Below is a small trained network, with its code and all its weights. Each question gives an input and a class and asks what happens when units are switched off, that is, made to give their printed mean instead of their output.

import numpy as np


def w(rows, s, z=0):
    codes = np.array(rows[::2]) - 128.0
    scale = np.full(codes.shape[1], s)
    scale[-1] = z or s
    return codes * scale


def norm(h):
    return h / np.sqrt((h * h).mean(-1, keepdims=True) + 1e-5)


def f(y):
    return y / 2 * (1 + np.tanh(0.7978845608 * (y + 0.044715 * y**3)))


def log_softmax(a):
    a = a - a.max(-1, keepdims=True)
    return a - np.log(np.exp(a).sum(-1, keepdims=True))


def net(x, mask):
    res = np.array(x, float).reshape(1, 4) / 4 @ E
    u = 0
    for l in range(3):
        y = f(norm(res) @ A[l][:, :-1].T + A[l][:, -1])
        res = res + np.where(mask[u : u + 12], y, B[l][:, -1]) @ B[l][:, :-1]
        u += 12
    return log_softmax(norm(res)[-1] @ U[:, :-1].T + U[:, -1])


A, B = {}, {}
E = w([
[143,169,78,165,127,81,55,25,232,135,54],'x0',
[170,137,44,145,55,105,225,50,68,138,145],'x1',
[99,115,188,37,82,90,164,81,162,10,103],'x2',
[126,123,137,139,128,111,132,135,131,131,125],'x3',
],0.0011)
A[0] = w([
[195,112,25,99,80,116,222,64,78,140,140,39],'L0N0',
[75,125,159,182,142,88,151,110,130,130,153,238],'L0N1',
[98,89,204,81,218,143,27,233,223,121,105,46],'L0N2',
[77,46,205,33,76,98,168,52,151,35,74,96],'L0N3',
[150,206,75,226,170,175,115,182,102,233,165,77],'L0N4',
[95,148,120,112,105,152,96,101,108,136,162,106],'L0N5',
[204,104,111,157,119,169,101,144,115,157,121,253],'L0N6',
[159,160,98,136,136,128,97,88,212,140,51,97],'L0N7',
[154,131,167,39,89,95,144,103,142,72,90,30],'L0N8',
[112,110,146,80,137,125,189,252,60,119,206,92],'L0N9',
[178,154,58,151,109,82,38,53,233,133,41,51],'L0N10',
[56,108,146,105,185,182,108,147,156,126,133,131],'L0N11',
],0.0015,0.00036)
B[0] = w([
[150,138,233,184,134,110,106,136,116,82,68,187],'L0N0',
[140,159,135,89,127,161,97,124,110,109,150,144],'L0N1',
[249,151,160,195,68,174,110,99,83,33,47,212],'L0N2',
[113,143,60,139,199,109,115,191,193,93,235,223],'L0N3',
[126,80,115,94,161,110,139,149,228,39,140,193],'L0N4',
[141,91,136,135,116,78,107,140,137,131,125,125],'L0N5',
[81,114,183,119,164,117,160,109,179,107,148,154],'L0N6',
[106,190,155,96,112,115,99,158,85,190,124,183],'L0N7',
[83,156,97,149,147,101,166,158,183,114,195,157],'L0N8',
[61,119,155,71,74,152,86,123,130,178,33,162],'L0N9',
[59,156,156,43,131,148,121,117,69,167,86,246],'L0N10',
[198,124,160,147,69,150,118,169,114,80,105,140],'L0N11',
],0.0015,0.0013)
A[1] = w([
[169,97,90,196,190,129,124,145,147,187,156,73],'L1N0',
[99,102,75,117,124,147,175,107,125,83,143,140],'L1N1',
[153,112,72,218,179,191,93,157,104,252,145,45],'L1N2',
[148,74,175,108,92,179,196,202,88,133,172,80],'L1N3',
[169,112,72,150,83,81,231,72,76,143,156,78],'L1N4',
[148,69,151,100,95,167,163,189,72,120,203,83],'L1N5',
[101,92,189,102,164,105,83,161,170,86,111,254],'L1N6',
[166,96,78,146,74,83,182,57,77,146,133,39],'L1N7',
[33,128,158,27,69,120,154,122,158,68,136,158],'L1N8',
[129,212,107,139,120,90,81,42,219,178,96,98],'L1N9',
[158,148,52,167,36,82,203,70,67,137,157,90],'L1N10',
[166,89,72,187,175,154,95,151,108,228,143,15],'L1N11',
],0.0019,0.00038)
B[1] = w([
[128,150,133,91,130,116,195,141,130,71,157,143],'L1N0',
[115,133,137,198,163,99,101,148,170,147,130,143],'L1N1',
[123,136,115,82,129,74,200,108,192,54,177,196],'L1N2',
[78,108,66,91,130,65,87,16,105,200,50,173],'L1N3',
[157,162,201,175,96,224,55,136,160,101,100,186],'L1N4',
[73,136,65,138,139,71,87,43,138,150,76,165],'L1N5',
[188,142,116,165,88,162,165,82,112,163,163,194],'L1N6',
[131,157,192,155,94,183,66,145,97,95,145,159],'L1N7',
[148,156,64,179,181,101,170,153,144,182,159,205],'L1N8',
[47,3,98,85,126,110,168,147,21,178,109,254],'L1N9',
[184,159,227,138,154,177,85,167,134,118,107,195],'L1N10',
[124,164,116,92,139,66,168,138,165,54,180,160],'L1N11',
],0.0019,0.0013)
A[2] = w([
[229,119,164,110,123,199,41,196,141,100,83,81],'L2N0',
[134,150,23,121,117,91,35,64,180,177,16,131],'L2N1',
[198,128,236,156,161,225,45,203,157,101,66,124],'L2N2',
[106,126,50,80,169,88,197,139,227,76,249,75],'L2N3',
[213,192,72,143,202,71,192,147,136,203,193,168],'L2N4',
[76,33,123,88,103,122,138,152,20,196,136,84],'L2N5',
[31,64,126,59,127,187,154,136,24,184,112,120],'L2N6',
[126,89,182,158,154,114,57,148,159,85,89,138],'L2N7',
[241,132,208,131,102,207,63,168,158,152,87,31],'L2N8',
[20,111,103,91,142,98,114,92,54,244,30,82],'L2N9',
[154,79,128,122,168,128,37,212,164,119,114,45],'L2N10',
[74,184,92,85,70,24,172,118,238,26,228,252],'L2N11',
],0.0016,0.00038)
B[2] = w([
[158,143,161,237,66,155,164,64,75,110,124,160],'L2N0',
[63,68,159,62,89,98,166,177,7,174,132,222],'L2N1',
[203,203,180,220,3,161,208,14,82,163,145,196],'L2N2',
[174,139,76,174,170,95,195,162,175,53,225,203],'L2N3',
[95,112,177,79,122,136,115,156,205,32,155,144],'L2N4',
[70,147,118,73,122,102,62,69,148,154,38,147],'L2N5',
[117,105,108,83,113,27,48,83,143,221,58,164],'L2N6',
[114,164,84,135,116,194,159,115,38,155,179,156],'L2N7',
[134,191,179,147,79,150,231,75,108,112,180,155],'L2N8',
[49,14,105,23,131,97,36,121,64,193,33,226],'L2N9',
[159,167,118,142,62,127,180,71,94,99,143,134],'L2N10',
[192,103,55,147,211,181,152,246,172,176,202,252],'L2N11',
],0.0015,0.0014)
U = w([
[25,48,103,40,130,68,57,118,80,211,34,253],'0',
[212,217,231,243,41,218,154,74,89,99,128,116],'1',
[157,116,52,133,226,104,187,234,253,60,242,2],'2',
],0.0049,0.00042)

Each question gives the input, the list of numbers given to net, and the class t.
The units are the neurons (one row each of A and B). Each row of codes is followed by its name. A weight is (code - 128) times the scale printed after its matrix; where a second scale follows, it is the last column's (A, B and U).
mask holds one flag per neuron, layer by layer. A switched-off neuron (its flag False) gives its mean, the last column of its row in B, instead of its output. The means were averaged over made-up inputs and are rounded, as every weight is.
A unit's drop is (log p(t) with every unit on - log p(t) with that unit switched off) / (log p(t) with every unit on - log p(t) with every unit switched off).
The circuit of an input: a set's keep is (log p(t) with only the set's units on - log p(t) with every unit switched off) / (log p(t) with every unit on - log p(t) with every unit switched off). Starting from the 12 units with the biggest drops (on a tie, the unit counted first), units are removed one at a time, each time the one whose removal leaves the highest keep (on an exact tie, the one counted first), for as long as the keep stays at least 0.8.
circuit, biggest first: the units of the circuit, biggest drop first
top k neurons: the k neurons with the biggest drops, biggest first
k most important neurons of layer l: the k neurons of layer l with the biggest drops, biggest first
drop of u: that unit's drop, to one decimal
input [-5,-6,6,-3], class 1: circuit, biggest first => (L0N2 L1N9 L2N2)
input [-1,4,7,-5], class 2: top neuron => (L0N3)
input [-6,-4,-6,-3], class 0: top 3 neurons => (L1N3 L0N9 L0N3)
input [7,-3,8,7], class 2: circuit, biggest first => (L0N3 L2N11)
input [3,-7,-6,5], class 1: circuit, biggest first => (L0N2 L2N2)
input [-6,2,-6,-6], class 0: 2 most important neurons of layer 0 => (L0N9 L0N3)
input [-8,7,-2,3], class 0: top 3 neurons => (L1N3 L1N5 L0N2)
input [6,-8,0,-2], class 1: top 2 neurons => (L0N2 L1N3)
input [1,3,-4,2], class 2: top 2 neurons => (L0N2 L1N2)
input [-2,-5,-5,-8], class 1: top 4 neurons => (L0N2 L0N3 L0N11 L1N9)
input [5,-6,0,7], class 1: top 3 neurons => (L0N2 L1N3 L1N5)
input [-3,-5,-4,8], class 1: top 3 neurons => (L0N2 L1N9 L0N3)
input [-6,-8,-6,-2], class 1: top 3 neurons => (L1N9 L0N2 L0N10)
input [-4,3,-1,2], class 0: circuit, biggest first => (L1N3)
input [5,6,8,-4], class 2: top 2 neurons => (L0N3 L0N2)
input [-3,-5,-2,3], class 1: top 2 neurons => (L0N2 L1N9)
input [-6,3,5,-2], class 0: 2 most important neurons of layer 1 => (L1N3 L1N2)
input [4,2,-6,2], class 2: drop of L1N2 => 0.5
input [3,5,-8,4], class 2: drop of L1N2 => 0.2
input [-8,0,4,1], class 0: drop of L2N1 => 0.0
